Below is a small trained network, with its code and all its weights. Each question gives an input and a class and asks what happens when units are switched off, that is, made to give their printed mean instead of their output.

import numpy as np


def w(rows, s, z=0):
    codes = np.array(rows[::2]) - 128.0
    scale = np.full(codes.shape[1], s)
    scale[-1] = z or s
    return codes * scale


def norm(h):
    return h / np.sqrt((h * h).mean(-1, keepdims=True) + 1e-5)


def f(y):
    return y / 2 * (1 + np.tanh(0.7978845608 * (y + 0.044715 * y**3)))


def log_softmax(a):
    a = a - a.max(-1, keepdims=True)
    return a - np.log(np.exp(a).sum(-1, keepdims=True))


def net(x, mask):
    res = np.array(x, float).reshape(1, 2) / 4 @ E
    u = 0
    for l in range(3):
        y = f(norm(res) @ A[l][:, :-1].T + A[l][:, -1])
        res = res + np.where(mask[u : u + 3], y, B[l][:, -1]) @ B[l][:, :-1]
        u += 3
    return log_softmax(norm(res)[-1] @ U[:, :-1].T + U[:, -1])


A, B = {}, {}
E = w([
[228,163,192,34,214],'x0',
[182,186,254,87,75],'x1',
],0.0045)
A[0] = w([
[70,181,122,150,107,244],'0.n0',
[140,188,234,253,30,4],'0.n1',
[104,116,110,135,133,44],'0.n2',
],0.0066,0.0023)
B[0] = w([
[141,99,167,66,104,196],'0.n0',
[83,70,248,223,148,253],'0.n1',
[162,110,161,176,106,117],'0.n2',
],0.015,0.0038)
A[1] = w([
[162,254,230,50,5,251],'1.n0',
[124,33,131,46,22,93],'1.n1',
[169,217,43,81,126,94],'1.n2',
],0.0055,0.0016)
B[1] = w([
[125,154,29,254,124,254],'1.n0',
[88,71,85,28,45,188],'1.n1',
[79,23,133,101,154,173],'1.n2',
],0.0096,0.003)
A[2] = w([
[171,227,155,254,149,119],'2.n0',
[91,70,27,90,92,254],'2.n1',
[175,154,14,120,84,86],'2.n2',
],0.0084,0.0043)
B[2] = w([
[144,167,59,119,99,210],'2.n0',
[145,151,119,103,137,254],'2.n1',
[94,113,247,177,24,154],'2.n2',
],0.013,0.0072)
U = w([
[78,109,71,11,10,191],'0',
[71,94,251,220,75,205],'1',
[167,143,77,51,255,226],'2',
[182,248,52,219,74,180],'3',
[140,158,183,103,139,33],'4',
[132,149,151,121,135,1],'5',
[127,145,146,125,136,2],'6',
],0.017,0.0087)

Each question gives the input, the list of numbers given to net, and the class t.
The units are the neurons (one row each of A and B). Each row of codes is followed by its name. A weight is (code - 128) times the scale printed after its matrix; where a second scale follows, it is the last column's (A, B and U).
mask holds one flag per neuron, layer by layer. A switched-off neuron (its flag False) gives its mean, the last column of its row in B, instead of its output. The means were averaged over made-up inputs and are rounded, as every weight is.
A unit's drop is (log p(t) with every unit on - log p(t) with that unit switched off) / (log p(t) with every unit on - log p(t) with every unit switched off).
The circuit of an input: a set's keep is (log p(t) with only the set's units on - log p(t) with every unit switched off) / (log p(t) with every unit on - log p(t) with every unit switched off). Starting from all 9 units, units are removed one at a time, each time the one whose removal leaves the highest keep (on an exact tie, the one counted first), for as long as the keep stays at least 0.8.
units of the circuit, in order: the units of the circuit, biggest drop first
unit that matters most: the unit with the biggest drop
top k neurons: the k neurons with the biggest drops, biggest first
k most important neurons of layer l: the k neurons of layer l with the biggest drops, biggest first
drop when u is switched off: that unit's drop, to one decimal
input [1,-7], class 2: unit that matters most : 1.n0
input [4,0], class 2: top 3 neurons : [0.n0, 1.n2, 0.n1]
input [-4,-7], class 0: units of the circuit, in order : [0.n1, 1.n0]
input [2,-3], class 2: top 2 neurons : [0.n1, 1.n0]
input [2,-1], class 2: 2 most important neurons of layer 0 : [0.n0, 0.n1]
input [3,0], class 2: top 2 neurons : [0.n0, 1.n2]
input [8,1], class 3: top 2 neurons : [1.n0, 1.n1]
input [7,1], class 3: 2 most important neurons of layer 1 : [1.n0, 1.n1]
input [-3,-1], class 0: top 2 neurons : [0.n1, 1.n1]
input [6,2], class 3: top 3 neurons : [1.n0, 1.n1, 0.n0]
input [-1,-4], class 0: drop when 0.n1 is switched off : 3.0
input [-6,-7], class 0: drop when 0.n1 is switched off : 1.0
input [7,8], class 3: drop when 1.n0 is switched off : 0.3
input [1,5], class 3: top neuron : [2.n0]
input [-5,-2], class 0: drop when 0.n1 is switched off : 0.3
